Each row is followed by its class.
[ 13  -4  -1   0 -37  -3 -11 -20  18   1  32   3  -5  -5  54   6  11  -4
   2   9 -48   2 -10   5   3 -17   2 -15  -8  -4  -1   2   7   2  13  10
  -4  10  -9 -43  -3 -18]	W
[ 61  -4  -3  -8   2  -4   8  19  -1  -9  -2   9   0  -8  -3   6   1  -8
  12  -4  -3   6   1   9   9   5  -2   4  45  -2  -3   2 -14   1  -5   0
  -5  -4  -2   1 -13 -17]	M
[  7  -7  -2   2   2  -3  27  15   5 -18 -62 -11  -2  28 -62   6   2   8
  -1   4  49  30   6  -9 -30  35   7  22   2   2   2  17   8  -9 -16 -13
 -12 -18   4 -24 -54   4]	F
[  8 -11   7 -62  -6   1  21   3 -20   3 -36   0   6  15 -19  -6  -2 -10
 -10  -3  45  24   3  -8   9  18   4   9  10  -3  -3  -7   6   0  -7  -5
   5  -9  -3  33  -2  -3]	W
[ -2   3   3  -1   2   4  -4 -18  -9 -14  37   3  -7 -14   9  -2  -7   2
  10  -2   4 -14  -5   1  21  -4   3  -1  10  -2   2  -9  -7   4  12   4
   0   5   5  31  25  12]	Y
[  3  -3  -2   7   7   0   5  13  -3  -7 -37  -3   5   2   6  -5   7   4
  -3  -2  23  10  -2  -2  -9   1  -7  15  -1 -11  -4  -5  22 -18  11  -2
   3  -5   9   4   3  -3]	N
[ -3   1   1   4   9  -5 -19   2   4   1 -32   3  13   8 -28  -9  -5   9
  -9 -15  34  22   7  -5 -15  13  -4  26  21   0  -1  13  21 -17  24   3
  -1  -8   0 -10   1   9]	N
[ -2   4   5  -8   6  -2 -20  -6  25   5  12   4  -4  -9   7   6   6  20
  20  -8 -13  12   8   2 -12 -13  -5  18  10   0   2   2  16  -7   9   8
  -1   5   1 -39  -4 -13]	M
[ -1 -16  -4  -3   2   2   2  -5   3  -9  -4   8   6  -3  26  -1   2   4
 -20  -6  -7  -6  -4   6  21  -6   5  13   7  -8   0  -1  12  -7  22   3
   1  -8  10  -1  10   9]	F
[ -9  -2 -24   4   6  -2   1   2  -6  11   8  -4   8   2   6 -13 -11   7
   6  -9  35  -3   1  -7   5  -7  -6  11   8  -8  -4 -18  14 -30  12   3
   1 -47  25  49  23   9]	F
[ 19   3   2  -2  15  17 -20   2   9   2  -2   8   5  -6  28  -4  -3  16
  -7  -3  -2  13  -2   5  -2   7  -1  30   4  -3   1  -3  11 -13  18   0
  12  -8  12  16  16 -10]	N
[ -3  -3 -45   6  -3  -3   1   6  -6   7 -28   9   4   9 -39  -1 -10   4
   5   5  55  10 -14  -5 -11  17  -4  41  11  17  -7  -6  16  -6  18  -7
  -7  -8   5  27  22  12]	S
[  8  -5 -32 -19  -5  -1  -9  -2  -8   6  -5   3   0  -1   3  -8 -11  -2
  -4  -8  36   0   1 -34  -1  11  -7  20  17  -9 -12 -10  15  -8  10 -23
   6  -1   7  34  22  -7]	F
[  1  -5   5  -1   3  -1   8   0   7   6 -22   2   7   8  15  -8  -6  15
  -8  -7  25  14   2  -7 -15   8   9  31  12 -14  -3  -4  29 -13  31  -4
  -4 -12   6 -11   1  -3]	Z
[ -1  -1  -2   6   1   6 -10  -5   2   5   2  -5  15   4  -9  13  -5   2
   2  -8   2   8  -1 -17  -3   9   0   7  -3   3   1   2 -14  -4 -12  11
   4   6   4   2  -7  18]	N
[-30   9 -13   1 -12   4 -27 -17   2   9  16  17   3 -19   1  10  -7   9
  62 -12  35  23   6  -3  20  -2   4  45  23 -24   1 -30  12  -7  10 -19
  -2  -1   9  46  39 -22]	Y
[  1   0   0  -5 -18   5   6   5 -17  -5 -26  -6   3   8 -24   7  -6 -47
  13 -14  31   6   0  -5   2   9   0  13  -1  -7   0  -2  -1   2 -16  -3
  -3  -9  12  17   0   6]	S
[  2  20  -6  -3  -5  -8 -22  -1  14   5  10  25 -12  -7 -46  16  -2  20
  60 -15  41  33   5   1  -7  10   1  54  30  -8   1 -24  23  -1  -3 -15
  -4  17   5  28  23  -7]	Y
[ 13  -6   0  -5  -8   2  10  -2  -8  -9  -3   8   0  -5  30  10   3 -20
  -3  -1   1   7   0  -5   8  -1 -23  15  -1  -8  -8  -7 -17   4 -10  -2
   5  16   1  12  -5  -8]	Z
[-27   7  12  20  21 -19  -5  13  45  16 -54  -8 -13   7  31 -36  10  54
 -35   0  -8  19   9  -3 -31   7  13  54   7 -11   3  24  62 -29  62   1
   3 -26  17 -62   1   4]	Y
[ -3  15  -7  -6  -8   8 -14 -16  21   3   7  11   6 -22  14  16  12   8
  26  -9  -7  15   3   0  -1   2   1  33  16 -10   2 -10   0  -2   8  -9
   7  -1   6 -14   2 -29]	M
[ -1   3   1   7  -4  -2 -19  -2   7   1  38   6  -2 -16  43 -15   4  20
   6  -1 -34 -15 -16   0   4 -19  18   5   3  -3   1  -4   4   2  24   7
  -1  19   0 -12  35  -2]	N
[ 17   0  -5 -14 -14   0   2 -13 -24  -4  32  13   8  -8 -22  17 -25 -20
  28   0  28   2  -5   1  14   1  -4   1  -2 -11   0 -22 -30  16 -37 -14
  -3   1  16  62  12  -9]	S
[  5  13   5   3   2 -11   1  -8  19  -4 -13  -2   1   1  12  10   4  -5
   1  -7 -37  -1   7  10  -2  -2   2  -6  -4 -13  -1   6   1   0  -5   6
  10   6   6 -49 -21 -15]	Z
[ -1  -3 -12   5  10  -2   1  -3  20  -1   8  -3  11   9  45 -15  -2  12
 -20 -17  -5  -4  11  -2  -4 -11  -6  13  11 -12   0  -1  25  -5  28   5
   5   0  10 -16  28 -14]	N
[  3 -17   3  -3   4   4   8   3   5   7 -15  -8   6   7  48  -7   9   6
 -29   1 -28  -9  -4   0   1  -3   0 -10 -10 -11  10   7  13  -6  13 -36
   6  -6 -29 -27  -8  -7]	W
[  6   2  -2  -5 -10   4 -12  -8  15  -1  12   5   5  -7  11   6   0  -3
  16  -1  -9  -3   0   5  15  -1   5   3   8 -12  -4  -4  -4   8   1  -2
   0  26  -4  -1   6 -17]	F
[  2  -3  -1   7   6  -2  -2  -3   1   8  -9   7 -11  -6   3   2  37   1
  -1  -7  -4  -6   2 -22  -2   5   6   6  -1  -4  -3   5   2  11   6  -1
   3  -5   2   9  -1  -2]	N
[ -2   8 -10  -3  -5  -2 -19  -2  -3   2  21   7   2 -16  26   4  -1   0
  12  -2 -11  -3   6  11  11  -6  -1  12   5 -19   4  -9 -12   8   7 -12
   1  -1   3   7  10 -22]	W
[ -6   6  -9  -2  -7  14 -12 -13   3   3  53   6   6 -13  49   8   6  -3
  12  -2 -32 -17  -5   8  19 -13  -4 -33  -1  -8  -2 -12 -20  12 -16  14
   2  10   0  -2  16 -18]	N
[  3  15   7  -1   2  -3   9   7   5  16 -43  -1  -6  13  -3 -12   7   6
 -17 -13  26  12   3  -9  -6  18 -38  13   6 -10  -5   5  24 -11  15   3
  -1  -2   4   4  -1   5]	S
[ 10 -12   3  11   9   2  18   0  14  -5 -52  -4  -4   8  28 -15   3  -2
 -34   1   6   3   3  -3 -14   4   0   4  -2 -18  -5  22  27  -2  18   4
  14  -1   7 -37 -26 -14]	W
[  7   0   0  -2   1   4  -4  -2  27  -2 -13 -25   3   4  21   0  21   5
  24  -1 -49  -7   1   1  -3  -2   1  -3  -3 -13  -4  14  20  -9   5   5
  13  -1  -3 -49 -19 -12]	W
[ 12  -3  -5 -17 -23   4  -4   4  -2  -5   9  -1  -6  -9   4  23  -3 -13
  12   5  -2  -2   5   1  11   6  -2 -14  10 -16  -1 -10 -23  -3 -14   1
  11   1  29   9  -3   0]	S

Each row is followed by its class.
[ -5  17   9   2  21 -25 -13 -10  10  -6  12   8   0  -9  -4  12  15   8
  -3  -4 -27 -34   9   2   0  16   1  14  -5 -13  -1  -9   0  12 -15 -11
  -2  -3   5   7   4  -7]	<76>
[ 14  -7  15 -11  12  28  17   0  -3 -27   4   4 -15  -5   9  20  -7  -3
 -36 -18  31   4 -30 -23 -20 -21  -4  -8   0  24  -3  -9  -6 -36 -19  -9
 -21   4  24 -18  -5  -4]	<64>
[ 37  -5  36  12  26  -5  17  19  13 -19  12   4  -1 -19  39  18  13 -24
 -17  -9  -8  -8 -27  -4  10  -1  -8   3  34   4 -20  -8  -5 -39  -1 -11
   8 -35  22  -3  -7   4]	<64>
[  4  27 -14   6  -1   1   7  -4  -2 -15  -5  -6   2  -4   5  -4  -4   2
  -6  -5   2  -4 -19  -1   7  -5  -1  -5 -23   9  -7 -12   3 -27  10  -6
 -25  -4  -2  15   1  -2]	<64>
[  9  16   0   7 -11   8   1   0   4 -13  -9   8  11  -6   6  -5  -4 -11
  -8   0   8   4 -12   3   0 -17  -4 -24  -6  10  -1 -21  -1 -10   2   4
 -24   4   9   6  -3  -2]	<66>
[  8   7 -15   7   7   8  14  -1  -3 -13  -8   0  -2   9   7 -16   2  14
  -8 -10  -2   3  -6  -4   1  -9   3  15  -5   1 -14   4  -5  -9  10  -5
  -7 -11  -9   2 -13  -3]	<69>
[ 62   4   5   8  14   4  19  -2  -6 -45   6   2  -6   0  16  -3 -14 -28
 -24   0   6  -5  -9  -6  -2  15  13   6 -13 -15 -10  -7 -18 -32  11 -21
 -15 -25  -1  -1 -14 -34]	<78>
[-17   4  -7  -5  31  15 -14   6  10   6  -8   3   9 -25   1  25   8   7
  15   7   8 -17 -18   3  -4 -12   5  -5 -23   5   5  -6   4  15  -6   2
  -3  24  17   0  -2   4]	<76>
[ 27  24  28   5  -9  -3   6  -9  15 -20   1   6  -5 -12  10  -6   3  16
 -37 -15  -1   3  12  -4 -23 -12  -8   2   2 -13 -15 -15  -1 -12 -20  12
 -17  -8  17  -1  16   2]	<64>
[  3 -10   1  23  24  25  14   3  18 -41  -3   1 -14 -19  10  23 -14  32
 -25 -18  16   3 -36  -3 -15 -21  -1  -9  38   3 -17 -16  30 -20  -2 -15
 -42 -12  37   3   5  16]	<64>
[  5  -9   6   7 -34 -23   1 -11  -4 -12   8   2  -9 -14   3  -7  -5  12
  -2  -5  14  16  11  -3  10  25  -3   0  15   7  -7  17   0 -12  -2   2
 -19 -18  -5   2   9  -5]	<78>
[ 18   6   0  13   3  21  19   8   5 -22  -5  11  -3   7   2  -4 -28 -16
 -29   8  -5  17   7   3  -6  -5  -6   1  -6 -24  -8 -26   3   3   4  -4
 -11 -10   3   5  -5 -15]	<66>
[-27  25  -1  26  -2  -6  10 -10   2 -19 -10  -4  -4   0   2 -21   3  24
 -16  -3  -2  -7  10  -1  -1 -11 -11  11  17   5 -13 -10  25   2  -5   2
 -30  -5   5  13  -5   2]	<64>
[-11   5  16   2  -8  -4  -1 -11  11 -28  30  11 -19 -10 -25  -6 -20  43
 -49   8 -14  12  35   8  -9  20 -20  12 -13   6  11 -14  12  21 -24 -10
 -27   6  22   2  26  11]	<64>
[ 10 -22   1 -12  19   0  -4   1   5  -8   5 -10 -22  -6 -16  -9 -15   9
  -9 -19  -8 -24 -21 -28 -26 -12  17   8  50  -7  -5   9  15  -9  -5 -10
  -2  -9  35 -12   6  -5]	<64>
[  5 -17   5   5  -5  19   7   5  21 -15   3   5  -7  -5   1   9  -5  19
 -27   8  10   9 -15   2 -13 -28 -12  -8  16  11  -4 -15  19   3  -9   5
  -5  13  27   1  26   7]	<64>
[ 46 -14  -9 -17  40  39  16  36   1  -4 -13  12 -16  20  -3  10 -17 -36
  -1  -5   3   3 -42  -6 -18 -17   4 -20   0  -3   1   3 -25 -16  -3 -17
  15  -8  24 -11 -14 -17]	<66>
[ 53   9  16  27 -28 -20   3 -12  32  -3   5  -2  -4   2  24 -12  15 -11
 -18  -9 -21 -16  -8  -4  -6 -19  11   1  85  -8 -32 -32  27 -26   1  12
  17  -2   6  -7  10   0]	<64>
[ 28   3   4  13  11   7   6   2   5 -10 -16   1   6   6  11   6  -8 -11
 -10   3   8   3 -10   1   2   0   6  -6  -3  -2  -1  -8 -10  -9   0   2
   3  -2   2   1   5 -14]	<66>
[ 55  12  -1   1  -1  18  19  13  -2 -31  -2   5  -9   6   5 -14 -12 -29
 -44   2  19  11  -3  -8  -6  -3   1  -8  -9   3  -9 -22  -6 -32   9  -7
 -17 -18  12   5  -2 -14]	<78>
